Below is a small trained network, with its code and all its weights. Each question gives an input and a class and asks what happens when units are switched off, that is, made to give their printed mean instead of their output.

import numpy as np


def w(rows, s, z=0):
    codes = np.array(rows[::2]) - 128.0
    scale = np.full(codes.shape[1], s)
    scale[-1] = z or s
    return codes * scale


def f(y):
    return y / 2 * (1 + np.tanh(0.7978845608 * (y + 0.044715 * y**3)))


def log_softmax(a):
    a = a - a.max(-1, keepdims=True)
    return a - np.log(np.exp(a).sum(-1, keepdims=True))


def net(x, mask):
    res = np.array(x, float).reshape(1, 6) / 4 @ E
    y = f(res @ A[0][:, :-1].T + A[0][:, -1])
    res = res + np.where(mask, y, B[0][:, -1]) @ B[0][:, :-1]
    return log_softmax(res[-1] @ U[:, :-1].T + U[:, -1])


A, B = {}, {}
E = w([
[183,157,191,93,224,230,119,116,183,127,89],'x0',
[105,96,138,127,125,171,192,191,185,3,170],'x1',
[116,165,149,104,123,102,119,162,103,97,99],'x2',
[130,115,127,130,140,116,110,130,131,115,123],'x3',
[137,120,100,119,163,130,128,108,92,87,121],'x4',
[133,132,149,127,119,133,151,125,127,153,152],'x5',
],0.017)
A[0] = w([
[79,72,93,142,46,85,131,134,64,121,164,237],'n0',
[105,111,147,136,125,174,191,162,181,22,181,161],'n1',
[193,190,174,134,209,119,88,82,136,181,65,195],'n2',
[7,97,110,132,100,41,198,156,172,37,254,151],'n3',
[118,144,118,158,62,91,102,72,38,170,114,190],'n4',
[114,160,162,142,173,68,92,66,80,218,66,254],'n5',
],0.0086,0.0092)
B[0] = w([
[63,101,123,177,105,1,77,108,63,108,175,239],'n0',
[172,128,154,164,125,127,141,185,197,56,48,238],'n1',
[143,141,128,117,102,172,122,93,130,164,106,226],'n2',
[181,125,84,176,102,90,166,123,145,61,63,255],'n3',
[106,58,169,172,120,129,123,78,135,96,195,212],'n4',
[94,109,128,100,88,158,94,66,105,144,120,237],'n5',
],0.017,0.021)
U = w([
[84,82,140,159,116,99,29,101,120,130,217,223],'0',
[156,151,26,200,64,82,167,150,143,107,108,127],'1',
[136,145,106,97,114,131,149,250,100,145,181,47],'2',
[102,148,121,124,173,133,155,158,139,135,143,29],'3',
[154,144,128,101,149,130,116,207,127,107,205,40],'4',
[131,172,83,108,163,117,133,148,126,161,169,38],'5',
[155,161,95,77,114,249,107,77,140,187,105,253],'6',
[191,142,216,151,182,208,119,192,207,110,78,96],'7',
],0.011,0.0036)

Each question gives the input, the list of numbers given to net, and the class t.
The units are the neurons (one row each of A and B). Each row of codes is followed by its name. A weight is (code - 128) times the scale printed after its matrix; where a second scale follows, it is the last column's (A, B and U).
mask holds one flag per neuron, in row order. A switched-off neuron (its flag False) gives its mean, the last column of its row in B, instead of its output. The means were averaged over made-up inputs and are rounded, as every weight is.
A unit's drop is (log p(t) with every unit on - log p(t) with that unit switched off) / (log p(t) with every unit on - log p(t) with every unit switched off).
The circuit of an input: a set's keep is (log p(t) with only the set's units on - log p(t) with every unit switched off) / (log p(t) with every unit on - log p(t) with every unit switched off). Starting from all 6 units, units are removed one at a time, each time the one whose removal leaves the highest keep (on an exact tie, the one counted first), for as long as the keep stays at least 0.8.
units of the circuit, in order: the units of the circuit, biggest drop first
most important unit: the unit with the biggest drop
top k neurons: the k neurons with the biggest drops, biggest first
drop when u is switched off: that unit's drop, to one decimal
input [-8,0,7,-1,5,7], class 0: most important unit	n0
input [2,0,4,-6,7,-6], class 6: units of the circuit, in order	(n0; n1)
input [1,0,3,-4,-3,5], class 6: units of the circuit, in order	(n0; n1)
input [2,-8,7,-5,-3,4], class 6: top 2 neurons	(n0; n2)
input [4,1,-1,-8,-5,-5], class 7: top 2 neurons	(n5; n0)
input [1,8,-6,-4,-4,-2], class 7: top 2 neurons	(n1; n0)
input [2,3,-4,-1,-3,-1], class 7: drop when n0 is switched off	0.2
input [-5,-5,5,3,5,-5], class 0: drop when n5 is switched off	0.0
input [0,-6,-7,6,-1,-3], class 0: drop when n4 is switched off	3.0
input [2,2,8,1,-5,1], class 7: drop when n0 is switched off	0.2
input [0,0,0,0,4,-7], class 0: top 2 neurons	(n3; n1)
